Below is a small trained network, with its code and all its weights. Each question gives an input and a class and asks what happens when units are switched off, that is, made to give their printed mean instead of their output.

import numpy as np


def w(rows, s, z=0):
    codes = np.array(rows[::2]) - 128.0
    scale = np.full(codes.shape[1], s)
    scale[-1] = z or s
    return codes * scale


def norm(h):
    return h / np.sqrt((h * h).mean(-1, keepdims=True) + 1e-5)


def f(y):
    return y / 2 * (1 + np.tanh(0.7978845608 * (y + 0.044715 * y**3)))


def log_softmax(a):
    a = a - a.max(-1, keepdims=True)
    return a - np.log(np.exp(a).sum(-1, keepdims=True))


def net(x, mask):
    res = np.array(x, float).reshape(1, 8) / 4 @ E
    u = 0
    for l in range(2):
        y = f(norm(res) @ A[l][:, :-1].T + A[l][:, -1])
        res = res + np.where(mask[u : u + 5], y, B[l][:, -1]) @ B[l][:, :-1]
        u += 5
    return log_softmax(norm(res)[-1] @ U[:, :-1].T + U[:, -1])


A, B = {}, {}
E = w([
[162,187,134,91,157,121],'x0',
[207,55,183,195,170,124],'x1',
[87,145,195,130,204,113],'x2',
[230,142,204,137,63,202],'x3',
[70,46,198,57,85,60],'x4',
[133,84,41,240,172,111],'x5',
[120,26,122,94,145,245],'x6',
[216,2,92,96,190,65],'x7',
],0.0067)
A[0] = w([
[149,160,159,169,68,206,254],'0.n1',
[27,203,115,96,164,145,74],'0.n2',
[185,148,251,111,96,63,223],'0.n3',
[86,126,59,119,228,81,35],'0.n4',
[94,72,123,9,171,216,29],'0.n5',
],0.011,0.0034)
B[0] = w([
[209,173,173,129,138,191,248],'0.n1',
[119,80,98,190,10,93,213],'0.n2',
[151,200,156,105,174,125,254],'0.n3',
[153,167,194,94,112,166,177],'0.n4',
[159,198,154,54,169,172,202],'0.n5',
],0.012,0.0066)
A[1] = w([
[229,108,96,139,163,155,178],'1.n1',
[135,153,8,157,85,103,255],'1.n2',
[168,87,68,68,123,169,55],'1.n3',
[81,61,155,67,147,162,100],'1.n4',
[81,149,181,66,103,70,154],'1.n5',
],0.014,0.0054)
B[1] = w([
[121,73,95,175,145,105,255],'1.n1',
[142,55,54,125,204,122,210],'1.n2',
[132,224,101,66,209,87,153],'1.n3',
[137,90,138,66,52,236,155],'1.n4',
[109,137,63,253,125,161,215],'1.n5',
],0.012,0.0082)
U = w([
[194,198,157,66,196,123,178],'0',
[69,56,23,194,101,61,161],'1',
[94,90,159,17,126,146,71],'2',
[64,107,204,103,68,82,5],'3',
[150,121,147,130,77,209,158],'4',
[79,240,160,105,26,117,121],'5',
[139,87,153,252,164,132,160],'6',
[99,103,186,79,33,51,13],'7',
],0.016,0.011)

Each question gives the input, the list of numbers given to net, and the class t.
The units are the neurons (one row each of A and B). Each row of codes is followed by its name. A weight is (code - 128) times the scale printed after its matrix; where a second scale follows, it is the last column's (A, B and U).
mask holds one flag per neuron, layer by layer. A switched-off neuron (its flag False) gives its mean, the last column of its row in B, instead of its output. The means were averaged over made-up inputs and are rounded, as every weight is.
A unit's drop is (log p(t) with every unit on - log p(t) with that unit switched off) / (log p(t) with every unit on - log p(t) with every unit switched off).
The circuit of an input: a set's keep is (log p(t) with only the set's units on - log p(t) with every unit switched off) / (log p(t) with every unit on - log p(t) with every unit switched off). Starting from all 10 units, units are removed one at a time, each time the one whose removal leaves the highest keep (on an exact tie, the one counted first), for as long as the keep stays at least 0.8.
circuit, biggest first: the units of the circuit, biggest drop first
top k neurons: the k neurons with the biggest drops, biggest first
top k neurons in layer l: the k neurons of layer l with the biggest drops, biggest first
drop when u is switched off: that unit's drop, to one decimal
input [-8,-3,2,5,5,-6,7,-1], class 0: top 3 neurons	0.n5; 0.n2; 0.n1
input [-6,-5,-1,7,-3,-3,0,8], class 0: top 2 neurons	1.n3; 1.n5
input [-7,0,4,-5,-7,-6,0,1], class 1: top 4 neurons	0.n2; 0.n1; 1.n2; 0.n3
input [-7,4,1,0,6,-7,-5,-5], class 6: circuit, biggest first	1.n5
input [-8,-6,-2,2,-5,-5,-8,-8], class 4: circuit, biggest first	0.n1; 1.n2; 0.n2
input [-3,-5,-6,-4,7,-1,4,-2], class 4: top 4 neurons	1.n4; 0.n5; 1.n1; 1.n5
input [3,7,8,-5,5,-8,-6,0], class 6: top 2 neurons in layer 0	0.n5; 0.n1
input [-1,-3,1,6,-1,4,6,-4], class 0: circuit, biggest first	0.n2; 1.n5
input [8,-8,4,-1,-4,-4,-5,-3], class 1: circuit, biggest first	0.n2; 1.n2
input [6,2,5,-7,4,-3,0,3], class 5: top 3 neurons in layer 1	1.n1; 1.n2; 1.n5
input [1,8,2,2,3,8,-8,-8], class 0: top 3 neurons	1.n5; 0.n2; 0.n3
input [4,-8,1,8,1,8,-2,3], class 1: top 2 neurons	0.n3; 1.n1
input [4,2,-3,7,-6,0,8,-2], class 0: top 4 neurons	0.n2; 1.n5; 1.n3; 1.n4
input [-5,-4,3,-4,-5,4,6,-8], class 1: top 2 neurons	0.n2; 1.n2
input [8,-2,-7,-8,-5,7,5,8], class 0: top 2 neurons in layer 0	0.n4; 0.n2
input [-2,4,-1,-7,4,-3,-7,3], class 6: top 3 neurons	1.n5; 0.n4; 0.n2
input [6,4,-4,-7,7,-1,0,-1], class 4: top 2 neurons	1.n4; 1.n1
input [1,6,-4,-4,1,-5,7,4], class 0: top 3 neurons	1.n3; 0.n5; 0.n2
input [-5,7,-8,-2,-1,-3,-2,4], class 1: top neuron	0.n1
input [-8,3,-3,-6,-2,-8,1,-3], class 1: circuit, biggest first	0.n2
input [5,0,-5,7,0,-1,2,-7], class 0: top 3 neurons	0.n1; 0.n2; 1.n5
input [5,-8,5,2,-5,-3,-7,0], class 1: top 2 neurons	0.n2; 1.n2
input [-6,-1,3,4,-1,-5,7,-7], class 0: top 2 neurons	0.n1; 0.n5
input [8,7,-1,-4,4,1,5,-8], class 4: top 2 neurons in layer 1	1.n3; 1.n5
input [2,-2,7,-3,6,5,-8,7], class 6: top 3 neurons in layer 0	0.n4; 0.n2; 0.n5
input [-8,-7,4,-8,5,-7,6,-3], class 4: top 3 neurons in layer 1	1.n4; 1.n5; 1.n1
input [-4,3,3,-6,7,8,7,-6], class 4: circuit, biggest first	1.n4
input [-1,-8,-5,-4,-3,-5,-1,-3], class 1: drop when 1.n2 is switched off	0.1
input [-1,-7,-5,7,1,-4,7,-4], class 0: drop when 1.n2 is switched off	-0.1
input [4,0,-7,8,-5,-6,7,5], class 0: drop when 1.n3 is switched off	0.2
